Here is a tiny trained network, its code and every weight. The questions are about switching its units off for an input and a target symbol, where a switched-off unit gives its printed mean instead of its output.

import numpy as np


def w(rows, s, z=0):
    codes = np.array(rows[::2]) - 128.0
    scale = np.full(codes.shape[1], s)
    scale[-1] = z or s
    return codes * scale


def softmax(a):
    e = np.exp(a - a.max(-1, keepdims=True))
    return e / e.sum(-1, keepdims=True)


def log_softmax(a):
    a = a - a.max(-1, keepdims=True)
    return a - np.log(np.exp(a).sum(-1, keepdims=True))


def net(x, mask):
    ids = ['αβγδεζηθμπστφψω'.index(c) for c in x.split()]
    T = len(ids)
    res = E[ids] + P[:T]
    u = 0
    for l in range(3):
        r = res
        for j in range(2):
            rows = slice(4 * j, 4 * j + 4)
            q, k, v = (r @ M[l][rows].T for M in (Q, K, V))
            z = softmax(np.where(np.tri(T) > 0, q @ k.T / 4**0.5, -1e9)) @ v
            o = O[l][rows]
            res = res + np.where(mask[u + j], z, o[:, -1]) @ o[:, :-1]
        u += 2
    return log_softmax(res[-1] @ U[:, :-1].T + U[:, -1])


Q, K, V, O = {}, {}, {}, {}
E = w([
[74,26,29,125,129],'α',
[94,17,167,164,107],'β',
[181,104,61,124,145],'γ',
[148,110,210,184,140],'δ',
[186,74,129,67,111],'ε',
[126,38,133,51,75],'ζ',
[168,62,96,202,73],'η',
[152,187,225,129,61],'θ',
[255,106,114,121,82],'μ',
[77,142,183,62,128],'π',
[84,107,46,70,75],'σ',
[13,156,168,169,118],'τ',
[146,147,93,202,118],'φ',
[139,215,86,76,79],'ψ',
[62,162,147,119,46],'ω',
],0.013)
P = w([
[195,148,188,115,226],'0',
[158,63,140,190,13],'1',
[173,80,157,167,6],'2',
[170,94,155,169,14],'3',
[190,85,146,166,11],'4',
[176,87,158,167,2],'5',
[163,101,147,164,5],'6',
[156,95,172,172,11],'7',
[155,104,182,151,7],'8',
[159,86,161,168,10],'9',
[144,89,167,186,13],'10',
[146,89,168,190,21],'11',
[133,98,170,182,13],'12',
],0.0051)
Q[0] = w([
[126,110,130,129,37],'L0H1',
[140,143,146,148,3],'L0H1',
[142,55,91,159,43],'L0H1',
[135,175,85,156,184],'L0H1',
[194,143,175,158,176],'L0H2',
[87,183,112,175,75],'L0H2',
[106,104,102,169,125],'L0H2',
[163,120,125,136,76],'L0H2',
],0.013)
K[0] = w([
[128,146,131,112,213],'L0H1',
[92,135,130,128,254],'L0H1',
[140,188,166,91,216],'L0H1',
[103,98,133,106,60],'L0H1',
[105,112,116,86,142],'L0H2',
[154,84,154,113,156],'L0H2',
[156,156,127,115,153],'L0H2',
[134,116,175,62,163],'L0H2',
],0.013)
V[0] = w([
[66,105,107,171,2],'L0H1',
[101,67,132,64,140],'L0H1',
[107,156,187,85,102],'L0H1',
[66,158,111,194,192],'L0H1',
[153,67,212,190,140],'L0H2',
[132,105,99,213,164],'L0H2',
[137,158,85,155,77],'L0H2',
[33,86,120,77,129],'L0H2',
],0.0087)
O[0] = w([
[212,57,87,38,202,43],'L0H1',
[4,199,200,4,90,121],'L0H1',
[174,152,255,134,218,148],'L0H1',
[28,20,101,230,180,58],'L0H1',
[122,98,229,139,40,252],'L0H2',
[101,19,48,144,61,92],'L0H2',
[209,150,94,165,190,174],'L0H2',
[41,3,115,4,237,74],'L0H2',
],0.0055,0.003)
Q[1] = w([
[117,68,240,85,152],'L1H1',
[148,184,122,109,203],'L1H1',
[253,195,176,156,95],'L1H1',
[79,91,219,128,40],'L1H1',
[68,187,128,156,232],'L1H2',
[137,178,114,110,44],'L1H2',
[119,233,87,153,181],'L1H2',
[108,116,108,96,149],'L1H2',
],0.0058)
K[1] = w([
[198,75,118,196,82],'L1H1',
[76,117,80,94,96],'L1H1',
[110,167,140,215,194],'L1H1',
[193,60,84,168,248],'L1H1',
[34,45,167,146,40],'L1H2',
[94,134,161,61,216],'L1H2',
[220,93,99,101,2],'L1H2',
[114,114,10,198,143],'L1H2',
],0.005)
V[1] = w([
[69,186,156,113,87],'L1H1',
[128,146,58,192,63],'L1H1',
[35,155,111,164,127],'L1H1',
[186,126,122,175,88],'L1H1',
[89,195,163,105,131],'L1H2',
[131,253,102,112,173],'L1H2',
[100,134,66,55,90],'L1H2',
[216,145,240,90,34],'L1H2',
],0.0078)
O[1] = w([
[79,197,214,110,53,145],'L1H1',
[137,77,97,234,133,177],'L1H1',
[88,176,99,151,135,110],'L1H1',
[147,57,108,114,207,188],'L1H1',
[127,159,143,122,43,134],'L1H2',
[233,132,77,140,35,101],'L1H2',
[94,108,83,131,72,111],'L1H2',
[103,1,191,90,123,248],'L1H2',
],0.0075,0.011)
Q[2] = w([
[202,203,135,158,176],'L2H1',
[132,154,173,102,159],'L2H1',
[111,57,72,102,174],'L2H1',
[24,187,147,165,203],'L2H1',
[119,168,24,37,89],'L2H2',
[118,213,201,124,248],'L2H2',
[139,181,187,181,199],'L2H2',
[134,1,71,130,112],'L2H2',
],0.005)
K[2] = w([
[184,93,30,197,2],'L2H1',
[10,171,222,41,96],'L2H1',
[58,225,181,192,196],'L2H1',
[39,62,141,217,110],'L2H1',
[84,69,70,63,99],'L2H2',
[158,60,183,236,44],'L2H2',
[51,165,156,139,227],'L2H2',
[204,183,213,242,190],'L2H2',
],0.0046)
V[2] = w([
[121,180,62,70,35],'L2H1',
[149,255,134,99,104],'L2H1',
[178,158,232,99,14],'L2H1',
[249,135,103,153,135],'L2H1',
[85,207,95,99,215],'L2H2',
[170,162,9,215,103],'L2H2',
[179,163,172,254,53],'L2H2',
[72,196,54,65,143],'L2H2',
],0.0053)
O[2] = w([
[75,45,105,111,119,81],'L2H1',
[101,109,182,116,253,55],'L2H1',
[83,162,57,163,192,243],'L2H1',
[99,88,130,18,156,104],'L2H1',
[201,45,227,115,137,2],'L2H2',
[67,211,249,73,93,50],'L2H2',
[37,184,161,74,116,191],'L2H2',
[95,13,114,182,112,3],'L2H2',
],0.0054,0.0094)
U = w([
[72,66,74,125,145,25],'α',
[72,20,210,148,113,46],'β',
[158,182,94,123,198,177],'γ',
[125,113,231,175,221,168],'δ',
[145,84,166,72,194,251],'ε',
[82,40,166,58,125,96],'ζ',
[159,73,139,210,88,8],'η',
[163,167,255,128,100,177],'θ',
[220,98,161,114,69,66],'μ',
[57,146,190,36,195,253],'π',
[61,138,85,100,110,86],'σ',
[28,160,162,166,214,149],'τ',
[147,189,134,214,154,158],'φ',
[146,205,96,81,80,74],'ψ',
[76,157,169,123,81,115],'ω',
],0.0082,0.0048)

Each question gives the input, a string of symbols that net reads in full, and the target symbol t.
The units are the heads (4 rows each of Q, K, V and O). Each row of codes is followed by its name. A weight is (code - 128) times the scale printed after its matrix; where a second scale follows, it is the last column's (O and U).
mask holds one flag per head, layer by layer. A switched-off head (its flag False) gives its mean, the last column of its rows in O, instead of its output. The means were averaged over made-up inputs and are rounded, as every weight is.
A unit's drop is (log p(t) with every unit on - log p(t) with that unit switched off) / (log p(t) with every unit on - log p(t) with every unit switched off).
The circuit of an input: a set's keep is (log p(t) with only the set's units on - log p(t) with every unit switched off) / (log p(t) with every unit on - log p(t) with every unit switched off). Starting from all 6 units, units are removed one at a time, each time the one whose removal leaves the highest keep (on an exact tie, the one counted first), for as long as the keep stays at least 0.8.
units of the circuit, in order: the units of the circuit, biggest drop first
unit that matters most: the unit with the biggest drop
which heads matter: for each layer, one digit per head in row order, 1 if its drop is at least 0.15 and else 0, layers parted by /
input η μ θ β γ, target μ: units of the circuit, in order -> [L2H1 L1H1 L0H1]
input τ φ γ μ δ, target δ: which heads matter -> 10 / 11 / 01
input η φ β φ γ γ ε ω φ δ, target μ: units of the circuit, in order -> [L2H1 L0H1 L1H1]
input γ τ ψ, target ω: units of the circuit, in order -> [L2H2 L0H1 L1H1 L1H2]
input η φ ε ω β ψ μ β τ ψ φ ψ, target μ: unit that matters most -> L2H1
input γ δ η σ, target ω: units of the circuit, in order -> [L0H1 L2H2 L0H2 L1H2]
input ω μ α σ α τ π φ τ α π θ π, target ε: units of the circuit, in order -> [L0H1 L2H2 L1H1]
input ω β α γ φ ω ζ η α π, target ε: units of the circuit, in order -> [L0H1 L1H1 L2H2]
input θ φ ε, target γ: which heads matter -> 11 / 11 / 11
input τ β β ψ ω δ, target δ: units of the circuit, in order -> [L1H2 L0H1 L2H2]
input φ η φ β φ α τ γ σ ε, target θ: units of the circuit, in order -> [L2H2 L2H1 L1H2 L0H1]
input η φ σ φ ε σ ω μ ψ α μ, target μ: units of the circuit, in order -> [L2H1 L0H1 L1H1]
input η μ γ φ, target μ: which heads matter -> 10 / 11 / 10
input α τ φ σ α θ θ σ ε μ η, target β: unit that matters most -> L2H2
input φ φ α γ μ φ θ β ψ ω, target θ: which heads matter -> 11 / 11 / 11
input δ α η μ ψ α, target φ: which heads matter -> 11 / 01 / 11
input π θ θ α, target τ: units of the circuit, in order -> [L2H1 L1H1 L0H1]
input ψ φ φ θ ω β μ π μ ω ω, target π: units of the circuit, in order -> [L2H1 L2H2 L1H2 L0H2]
input δ ζ η ω ω π β η η, target φ: which heads matter -> 11 / 01 / 11
input β ζ ψ β π ε σ φ, target η: unit that matters most -> L2H2
input τ σ ω ε, target δ: which heads matter -> 10 / 01 / 11
input θ ε σ ζ π π μ γ, target γ: which heads matter -> 11 / 01 / 11
input ω σ γ, target ε: units of the circuit, in order -> [L0H1 L2H2 L0H2]
input τ φ α ω μ μ θ, target δ: which heads matter -> 10 / 11 / 01
input α α η δ θ ε β θ α γ θ δ, target β: which heads matter -> 11 / 01 / 11
input τ φ β θ ω ε φ φ δ φ, target δ: which heads matter -> 10 / 01 / 01
input ω ε α π ε, target ε: unit that matters most -> L0H1
input γ ω ω α ζ θ, target ω: units of the circuit, in order -> [L0H1 L2H2 L1H2]
